Table B holds the same points as the rows below and some others, measured another way and shuffled. Each row below is followed by which row of B it is.
B:
1: [ 239  134 -103 -359   24 -108   98 -173    8 -114 -356  338  170 -162
 -173  188  -73 -393  178 -385  418 -403   22  -34   -6  302   16]
2: [ 100  -68  252  122    5  -11   78  -10    7  349   83 -233   87  -76
   53   58   18   96   30  -12  -97  149   88   73   46 -251   28]
3: [   7  186 -109 -162 -186  -50   32  -44  104  145 -115   -3   27  -45
   49  262   71 -140   72 -241  136 -151   32 -178   89  257   62]
4: [ 286  116  117   18  188  -58 -142  -56 -163  -44 -396   68  156  -43
 -223  -83  -24 -232  178   39  163 -222   40  -42  -93  -57   -8]
5: [-369  165 -196  176  -76  -34 -490  358 -398 -295 -156 -193 -288   27
   88 -236  -51  102 -231  192 -439  204  140 -220    4 -410  119]
6: [ 135  -33  234  156   69   70  -99   20  -35  313   39 -308   83   -9
   16  -26  199  101   77   94  -86  206   32  -24    3 -165  -33]
7: [-195  234  -34  305 -231 -208  -74  179 -134  259 -145 -186  -88   -9
  261  163 -242 -115   49  -38  -82 -203 -166 -200  -11  -73   59]
8: [ 369   36    1 -396  259  -75   57 -191 -127 -382 -451  450  192 -156
 -385  -61 -122 -368  133 -274  355 -341  175  100  -36   43   37]
9: [  47   29  223  256   67   92   30  110  -58  188   92 -273  -29  125
   53 -165   27  139  148  -37 -176  165 -117 -160   96 -252 -108]
10: [ 114  -64  298  243  166   64   57   18  -90  103  138 -257   19  112
  -24 -214   27   85  149   69 -161  211 -112  -51   61 -225  -25]
11: [  83   39   67   -7   38 -109 -137  117 -206   72 -336   43   37 -187
  -42   28 -140  -28 -109  -56  -22 -104  274  112  -63 -408   38]
12: [ 220  -71  182   -4  261    6 -250   48 -259  -75 -283  -31   83 -112
 -205 -180   80   11  -85  161  -62  102  301  157  -93 -395   49]
13: [ 353  164  198  -58   52 -248  374 -283  128  122 -327  185  190   61
 -143  286 -188 -389  194 -117  359 -515    4   50   26  345  222]
14: [-356   23  -55  136 -327   63  -30  167  101  394  442 -506 -203   77
  419  217  268  255 -112  -86 -293  419 -103 -223  190  115   82]
15: [  21  -29  213  167  -63   -7   62   -6   28  359  161 -304   51  -33
  105   71   41   95   50   25 -141  186   15   -9   70 -167   50]
16: [  71  102  -97 -177 -131 -160   94 -141   20  120 -117  134  160 -214
   40  275 -119 -376  223 -352  341 -301 -183  -76  -19  334    9]
17: [  65 -110  136  239  287  160 -689   98 -435 -117  -22 -367  114 -138
 -188 -493  290   22  119  481 -255  474  -24  -80 -194 -396  -95]
18: [ 408   43   93 -194  382   -6 -213 -148 -290 -446 -515  321  245 -164
 -527 -344 -108 -328  212   38  182 -207  198   47 -124 -253  -16]
19: [ 251  -57    3 -278  217  -90  -47  -70 -194 -199 -324  275  130 -197
 -174   11  -25 -281   38 -242  311 -196   76  146  -94   43    2]
20: [  44 -109  266  287  138  -72  -69   57 -180  187   74 -315  -11   57
  113  -37   83   29  -33  203 -115  190  -84   88  -51 -101  110]
21: [ 104  -46  198   99  131  -43   52  -47  -72   34   32 -153   13   86
  -14  -37   59  -43   31   75  -35   91  -32   31   29   23  128]
22: [ 342  133   47 -394   54  -81  387 -354  253 -108 -210  271  143  100
 -247  260   68 -318  140 -267  373 -335  132  -15  156  545  231]
23: [ 198   18  158  -83   61   69   11 -348   78  -60  131 -120  248  -64
 -323 -139   93 -173  287  195  -54  178   71  -94   79   69  164]
24: [-230   93  -71  105 -193  -84   13  191  -63  169   73 -180 -171   31
  299  160  -43   33  -67 -210 -100   29 -119 -149   89   15   45]
25: [ 176  -14  271  172  159  -41   21  -74  -42  123  -21 -234   36  156
  -36   -7  155  -31   33  217  -30   83   -1   22   10   77  169]
26: [ 119   24   73   24   80  -81 -203  152 -215  144 -350  -20   33 -149
    7   53    0  -13 -103  -46   40  -85  202   92 -101 -298  -20]
27: [  42  -62  205  206  109   23  -45   67 -127  143   99 -264   -9   55
   71 -108   83   61   60   49 -115  197 -106  -29   14 -139   -8]
28: [ -44  -18  227  288  -40  -43   27   60  -38  320  162 -370  -29   61
  167   32   27  107    7  117 -208  196  -47  -26   57 -158   95]
29: [ 199  -64  303  179  173   38  -22  -29  -46  219   29 -279   73   87
  -29  -62  195   54   69  161  -60  176    5   24    3  -76   42]
30: [ -93 -119  148  261   50   26 -187  132 -190  199  228 -396  -45   -6
  193  -91  159   92   16  106 -177  346 -195  -39  -26 -113  -15]
31: [ 369 -132  199 -200  390  -63   38 -166 -181 -302 -264  211  134  -41
 -310 -123   29 -221    4   -4  204  -81  166  242  -62    3  141]
32: [ -53  -61   55  152    9   41 -264  102 -175  200  130 -310   32 -108
  142  -51  179    3   92   25  -63  256 -193  -94  -60  -49  -88]
33: [ -38  273 -216 -219 -247 -229  125   21   88  109 -335  158  -83    9
  170  495  -39 -252  -87 -366  286 -443   57 -114   68  450  178]
34: [-172  130   63  315 -158  -75  -86   89  -70  228  111 -358  -73   75
  191   34  -28    3   72  135 -217  106 -154 -212   51  -36  103]
35: [-463  213  164  902 -216 -108 -419  344 -328  297  189 -776 -230  191
  324 -252 -182  204    2  668 -744  351 -209 -350  -12 -546  161]
36: [-152   55  -45  103 -120  -10 -105  186 -100  199   61 -212  -98  -20
  248   81   62   31   13 -193  -50   88 -164 -163   38   -8  -68]
37: [ 135  -96  326  259  175   19   73   -4  -91  169  131 -267   43   93
   18 -143   38   49  128   80 -100  182 -139   13   28 -159    0]
38: [  67 -136  136  138  132   47 -291   15 -203  164  110 -300  113 -130
   42 -107  238  -52  125  124   -5  283 -181   -8 -114  -28  -69]
39: [ 195  -24   20 -110  211  -69 -225   30 -281 -144 -352  138  102 -181
 -140  -71    2 -213   26  -83  186 -124   66   92 -141 -104  -31]
40: [-145  109  -75   99 -170  -50 -172  161  -68  275  -21 -246  -83  -24
  258  196  131   -1  -28  -95  -18   39  -97 -165    6   98    5]
41: [-249   63  -32  173 -187  -89  -25  194  -84  214  120 -260 -172   34
  329  152  -12   55  -80 -122 -141   96 -140 -130   69   11   66]
42: [-136   93  -33   74 -136  -13   19  155  -31  168   54 -158 -111   31
  216   93   -2   41   30 -250  -60   34 -129 -185  102   -3  -43]
43: [ 262  213 -180 -515   19  -89  146 -347   31 -444 -370  530  256 -214
 -446    7 -262 -541  340 -378  381 -457   88 -127   62  249   74]
44: [-833  337 -426  459 -549  116 -807  585 -290  188  256 -736 -409   16
  513 -120  180  330 -125  235 -730  548 -170 -680   71 -330  -64]
45: [-194  161  -53   30 -381 -174  199   -5  112  340   81 -103   -4 -143
  227  333 -255  -78   36 -252  -60 -118    5 -114  135  -18  134]
46: [ 259  -73  108 -256  198 -311  375 -150 -121 -217 -332  442   76 -116
 -106  187 -354 -382  -44 -362  380 -456   78  330  -29  114  211]
47: [-185   53   16  167 -138 -146   42  123  -81  161   74 -211 -155   68
  275  166  -55   -9  -95  -58 -105   24 -105  -64   59   62  161]
48: [ 495  101   -7 -594  152   16  317 -517  212 -311 -238  479  367 -123
 -519   54   -7 -512  432 -391  527 -371   53  -59  102  493   53]
49: [  23   24 -106 -143   39    2 -275   -1 -183 -130 -123   10   73 -184
  -81  -56   89 -179   73  -73   71   47    2  -77  -59   22  -10]
50: [-188   74   40  163 -137 -195  132  102  -36  115   54 -203 -215  173
  274  225  -59    7 -196    5 -139   -3  -18  -25  103  133  297]
51: [ 379   54  143  -90  355  -43 -233   -3 -234 -194 -573  127   84   34
 -300  -98  153 -148  -61  144  164 -181  292  108 -124  -81   84]
52: [ -91  152  -50   28 -262  -90  -23   48   35  340  -44 -144   31 -142
  170  252  -53  -60   56 -171   -1  -73    8 -138   48  -19   22]
53: [-158  149   12  165 -187 -123   20  132   15  261  -13 -266 -173  156
  274  262   65   50 -141    4 -115   -7    9 -123   95  133  195]
54: [  22  -28  -24  -75   38 -114 -107   34 -145   23 -116  -26  -10  -79
   96  154  106 -155  -76  -97  146  -33  -26   57  -60  185  101]
55: [ 424   48  115 -246  215 -104  -80 -141 -153  -83 -574  323  282 -293
 -382   -9 -147 -269   76  -82  259 -328  376  192 -122 -286   22]
56: [ 145   39  -21  -98  122  -64 -220   75 -209  -24 -345   69   50 -114
  -41   46   92 -167   -9 -113  193 -139   50   19 -110   17  -29]
57: [ 185   69  193  126  185   11    3   27 -158  -65 -190   -5   61   37
 -167 -238 -145  -55  183  -30  -50  -63   -2  -80   23 -316  -66]
58: [-387  105  -54  361 -222  -71 -243  263 -234  129  162 -375 -173  -32
  285  -84 -150   80  -13   87 -385  221 -170 -235   31 -307   38]
59: [-163  203 -166  -46 -250 -257  134    2  -49   -2 -129  128  -38 -115
  141  242 -359 -302   71 -306  102 -334 -120 -128   52  141  139]
60: [-107  -53  225  270 -127  -61   89   88   -9  422  230 -378  -40  -26
  236  103  -44  177  -57   41 -261  237   26   30   83 -289   98]
61: [  17   14   70  118  160  -93 -249  107 -316 -173 -225  -68  -51  -12
  -63 -153  -38  -72  -91  184 -116   32  102   35  -82 -231  129]
62: [-474  264 -211  230 -463 -148 -131  160  -57  181  149 -304 -163  -51
  319  158 -210  -39   10  -10 -314   53 -132 -344  108  -47  158]
63: [-217   27 -115  101 -152  -33 -281  190 -143  237   87 -307 -101  -67
  318  164  217   -6  -55  -67  -32  169 -187 -145  -37  158   -6]
64: [   7  231 -210 -304 -248  -53   41  -79  137  103 -177  118   68 -138
    6  308   20 -206  110 -377  215 -238   72 -203  101  284   34]
65: [ 190   53  -84 -328  175 -155  -12   -4 -189 -330 -485  372   -1  -77
 -156   88  -70 -275 -111 -262  289 -334  201  123  -45  101  122]
66: [ 186  -60  289  202  196   40  -44  -43  -80  138   49 -280   68  112
  -49 -119  184   15  109  189  -63  184  -67   -9   -2  -32   45]
67: [-173  116  -42  103 -202 -101    7  164  -28  245   -1 -187 -137   28
  281  224  -11   25  -78 -167  -62  -19  -56 -123   72   43   68]
68: [ 336   91  115 -161  215 -160  104 -212 -122 -272 -426  322  191  -83
 -353  -60 -252 -372  160  -63  233 -372  143   85  -40  -26  139]
69: [  70    7   57   24  103  -64 -217  125 -232   15 -261  -46   -4  -92
   -8  -13   34  -32  -97   21   -9   -5  149   64  -78 -211   35]
70: [ 211   81  -67 -404   39  -99   54 -280  -16 -287 -273  325  209 -230
 -347   46 -135 -355  115 -151  205 -228  258   47   25   81  187]
71: [-194   95   15  190 -160  -14   82  229  -46  210  110 -211 -171   78
  277   44 -100  124   16 -262 -169   61 -151 -201  139 -162  -66]
72: [  56  231  -94 -155 -154 -126   47 -121   48    5 -237  117   96  -96
  -95  180 -136 -265  135 -161  132 -281   87 -146   58  141  124]

[ 286  192  128 -122 -470 -148 -154  -36  113  120  -92  125 -101   80
 -255   23 -148  137 -122   89 -285  116   42  -22  111   51  223   49
 -340  -10   40  195]  7
[-158  135  237  117  182 -148  -32  -25    1   20 -108 -324  -34   96
  145   11  162 -299  -62 -194  281  107   81 -216  310  340  137  -86
   23  -66  -96  190]  1
[-123   64   -9  101 -342 -134 -159  -68 -149  136 -266 -190  -84 -255
   20  -90 -178   96   91 -238   21   76  -27 -128 -332  145  291  -39
    4 -158  -70  -58]  49
[  57  127  162  -56  180 -112  127  188  108 -179   19 -115   95  217
  130    7  160 -197  -64   81   47  -70   18 -166  159  346  -51 -135
   44  -20  -16   72]  9
[ 326   79   25 -131 -509 -128 -108   33  120   92 -114  178  -45   39
 -174  -31 -253  194   -3  139 -337  -65  -79  -72 -180   47  217   -1
 -234  -56   16   -2]  67
[ 272  -72   36  -55 -395 -133 -102  -55  129  120 -212  156  -25   66
  -60  -43 -309   68   49  147 -223 -114  -82 -201 -213  103  244  -89
 -112  -52  -24 -129]  13
[ -40   34  233   74  219 -135   17   11   87  -36  -85 -217   24  207
  172    9  122 -309  -47  -36  221    0   44 -259  299  351   91 -137
   54  -32  -70   95]  5
[ 339 -141   37  -79 -398  -77 -156  -19  142   83 -159  167  -26  127
 -159  -37 -298  243   11  177 -281 -122 -116  -83 -136   11  204  -26
 -220   -4   29  -87]  53
[-133   52 -105  -47  300  101  280    4  -14   51  162  -75   34  105
   33    6  155  -91  -55   62  242  -47  -34  -52  127  -59 -205   46
  -28   98    1   98]  2
[ -67  -54  -41  -10  288   89  212   -8  -43  -64  149  -79  120  224
  -20   78  169   48 -133  158  203  157  113   56  281  -56 -236  -10
  -55  151   52  144]  27
[  73  -27   -5   24 -147  -98   87    8   30  112 -130  -48   86  108
   86   75 -107  -17   74  -11    8  -22  -65 -156 -192  111   89 -109
  -16  -71 -200   13]  38
[-202   35  172  143  247  -81  -45    2  -12   44  -86 -370  -62   45
  178  -65  140 -237   15 -248  344  -52  -55 -221  212  278  140  -43
   51  -85  -89   99]  26
[-147   -8  -43   28  280   29  257 -116  -34   52   45  -66   86  147
   93   63  110 -196  -78  113  286  128  124 -129  184   26 -150  -73
   58  105  -26   69]  31
[-220   79 -130  -42  341  125  296  -65  -61   77  158  -89    3   50
    8    3  175 -114  -88   41  300   23   20  -38  155  -96 -232   70
  -27  131   32  112]  11
[  69   44   49   -2  -57  -25   32  -26    2   53   57  -59   42  182
  -99   90   56  103 -111   68   47  195   86   41  261  -27   -1   19
 -188   51  -16  233]  30
[ 284  -62  148  -66 -256  -83 -171  -31  145   48 -114   72  -46  207
 -186   13 -146  170  -96  128 -192    9  -22  -37  158   57  161    4
 -280   40   47   91]  51
[  20  106  195    6    8 -180   19  -19  123   67 -202 -109  -29  124
  132   21  -15 -323   -9  -73   67  -74  -18 -315   44  352  157 -135
    6  -68 -143   50]  34
[-166    1  -86    7  221   94  173 -138 -108   32  110  -61   34   73
  -62   26  122   16 -147  125  246  235  170   33  262 -114 -175   32
  -52  159  109  121]  68
[-161    1  -52  -33  319  111  211 -110  -41   46   80  -75    8  132
  -49   49  145  -53 -148   70  243  108   81   -3  243  -77 -220   46
  -87  179   49  141]  72
[ 305  184   95 -156 -513 -162 -122  -20  131  117 -164  176  -90   47
 -222   18 -217  115  -81   97 -354   29   -2  -75  -80   92  220   10
 -297  -28    6  100]  66
[-130   99  186  146  136 -143  -26  -31   38  117  -63 -302  -54   72
  199  -46  105 -338   35 -189  324  -25  -24 -294  262  291  222  -71
   55 -123 -124  126]  70
[-147  143  -43  -72  276   83  238  -57   -9   81  139  -74  -26  106
  -51   39  188 -120 -141   27  222   59   41  -24  260  -56 -194   88
 -121  134   20  211]  15
[-195   53  -65   79 -301  -85 -105 -216 -174  227 -304 -121 -131 -293
  -36  -71 -213   47   39 -211   62  145   35 -135 -328   46  234   -8
  -21  -72  -46  -65]  54
[ -32   27  160  103  181 -128   67   72   47  -53   -5 -220   93  190
  219    0  127 -251   11   -3  236    3   33 -230  227  311   84 -156
  114  -80  -86   67]  8
[ -45   45  -60  -61  150   15  237  -18   49   84   17   -4   27  102
   65   15   28 -164  -11   71  130 -105  -54 -165  -28   48  -99  -31
   -2   46  -63   13]  12
[-268  -82 -134   62  359   93  302  -87 -134   21   31 -156  124   76
  132   64  126  -95  -30   28  353  120   83  -66   12  -19 -234  -68
  122  106  -61   13]  39
[-202 -222  -62  104  379  112  196 -100 -104   23    3 -206  128  203
   80  111  121   23  -56   -3  352  142   57   -1  147  -57 -214  -49
   21  138  -85   81]  63
[-298  -77 -123   59  428  113  326  -72 -142   12   41 -202  133  114
  120  107  182  -80  -57  -17  377  143   81  -23   51  -30 -291  -50
   90  128  -92   79]  32
[-177  116 -140 -125  372  105  404   41  -76 -134  152   -4  123   90
   27   42  213  -97 -149  199  167   91  138    2   53   15 -390  -37
   66  175   95   45]  71
[ 180  182  -12 -135 -449  -76  -58 -137   28  182  -79  188 -104  -22
 -283   22 -180  161 -129  129 -237  183   92    9    5  -89  134   77
 -307   48   77  142]  61
[  57  156  147   15 -149 -216   -3   75   75   15 -160 -103   14   33
  152  -31  -46 -226   52  -48   -7  -66  -20 -288  -89  369  216 -156
   62 -156 -114   -6]  18
[-142    5  -19   70 -264  -95 -155 -225 -116  179 -311  -73 -152 -263
  -32 -138 -239   -3   29 -121   46   73   36 -196 -252  101  268  -32
    7  -57   44 -146]  50
[ 253   67  -57 -125 -400  -44  -19   43   21   16   19  160   31   53
 -217    3 -147  316  -67  213 -269   96   27   79  -80  -77   55   27
 -228   20   91   56]  48
[-445  -50    7  297  358  -51   93 -151 -208   59  -50 -408   48  -94
  338  -92  145 -335   73 -167  613  172  138 -275  156  211   94 -148
  333  -84  -52  -48]  46
[  41  237   68  -12 -401 -210 -125   26   57  200 -218  -79 -164 -206
   54 -150 -194 -137  132 -205  -88 -212 -181 -304 -315  264  389  -19
  -37 -231 -107  -53]  55
